22.4,-20.6,-13.8,-5.2,-8.5,22.4,6.9,-29.0
-26.5,-20.6,17.2,19.1,-8.5,-8.6,-39.5,14.4
6.1,8.9,-13.8,13.1,-2.0,30.1,6.9,-2.9
-18.4,-20.6,24.9,7.0,-15.1,-0.9,-16.3,-37.7
-18.4,18.7,-21.5,25.2,-8.5,14.6,18.5,14.4
14.3,48.2,-13.8,0.9,43.5,-31.8,6.9,-20.3
30.6,18.7,-13.8,-29.5,11.0,-0.9,41.7,-29.0
14.3,-0.9,-6.0,-11.3,-15.1,30.1,30.1,-29.0
-2.1,8.9,24.9,13.1,11.0,-8.6,-39.5,-29.0
-10.2,-10.8,24.9,13.1,-2.0,-8.6,-51.1,31.8
22.4,-20.6,-21.5,-11.3,4.5,-0.9,18.5,-37.7
38.7,58.0,-29.3,0.9,24.0,37.8,30.1,-11.6
:
22.4,-20.6,-13.8,-5.2,-8.5,22.4,6.9,-29.0
6.1,8.9,-13.8,13.1,-2.0,30.1,6.9,-2.9
-18.4,18.7,-21.5,25.2,-8.5,14.6,18.5,14.4
30.6,18.7,-13.8,-29.5,11.0,-0.9,41.7,-29.0
-2.1,8.9,24.9,13.1,11.0,-8.6,-39.5,-29.0
22.4,-20.6,-21.5,-11.3,4.5,-0.9,18.5,-37.7

-55.0,-9.4,-25.5,-12.4,-11.0,-6.5,-17.2,7.8,-36.0,-14.2,-34.0,-25.3,-11.7
-65.7,32.8,25.1,-3.1,14.0,-9.9,4.0,3.0,-2.4,2.3,-0.2,-8.7,2.9
:
-55.0,-9.4,-25.5,-12.4,-11.0,-6.5,-17.2,7.8,-36.0,-14.2,-34.0,-25.3,-11.7

5.1,-25.7,16.7,24.5
-4.9,-17.9,7.4,2.6
3.5,-20.8,17.6,25.4
8.8,-27.9,13.9,58.2
7.2,-24.3,18.6,24.5
17.6,-23.8,11.0,14.5
:
5.1,-25.7,16.7,24.5
3.5,-20.8,17.6,25.4
7.2,-24.3,18.6,24.5

-11.4,-10.2,-17.5,-17.3,-7.3,9.6,1.1
0.1,-10.0,12.6,0.7,9.3,0.1,-12.4
-4.8,-13.8,-13.6,6.3,-5.6,-2.8,1.7
-28.2,6.6,-9.1,-17.4,-1.3,-1.6,-7.3
12.2,1.5,-33.8,-3.2,2.3,-4.1,13.9
-35.5,15.3,35.3,8.3,0.5,2.2,17.7
-0.9,-8.6,-25.5,-6.3,-1.8,-2.1,8.5
-15.6,12.1,-3.4,0.2,4.8,-22.6,4.8
1.0,-9.7,6.0,1.4,6.9,-3.2,4.8
16.7,3.6,-60.1,-11.2,1.6,-4.3,-11.6
-35.7,3.2,-29.8,-9.5,4.0,-7.9,6.9
:
-11.4,-10.2,-17.5,-17.3,-7.3,9.6,1.1
-4.8,-13.8,-13.6,6.3,-5.6,-2.8,1.7
12.2,1.5,-33.8,-3.2,2.3,-4.1,13.9
-0.9,-8.6,-25.5,-6.3,-1.8,-2.1,8.5
1.0,-9.7,6.0,1.4,6.9,-3.2,4.8
-35.7,3.2,-29.8,-9.5,4.0,-7.9,6.9

-55.0,23.6,-27.1
-35.5,4.7,-49.9
-45.8,10.3,16.2
:
-55.0,23.6,-27.1
-45.8,10.3,16.2

-27.3,22.6,-6.8,21.2,16.4,41.3,0.8,43.5,30.7,15.0,58.5
19.2,22.7,-7.6,50.9,45.9,-13.6,6.2,-54.6,-4.4,13.9,-29.5
:
-27.3,22.6,-6.8,21.2,16.4,41.3,0.8,43.5,30.7,15.0,58.5

-55.7,-17.4,24.3,2.0
30.9,-4.5,-31.0,4.2
-53.6,-19.1,25.0,2.2
45.9,-0.7,-44.5,3.5
-18.3,-7.7,1.7,0.4
26.4,-0.5,-26.8,0.9
:
-55.7,-17.4,24.3,2.0
-53.6,-19.1,25.0,2.2
-18.3,-7.7,1.7,0.4
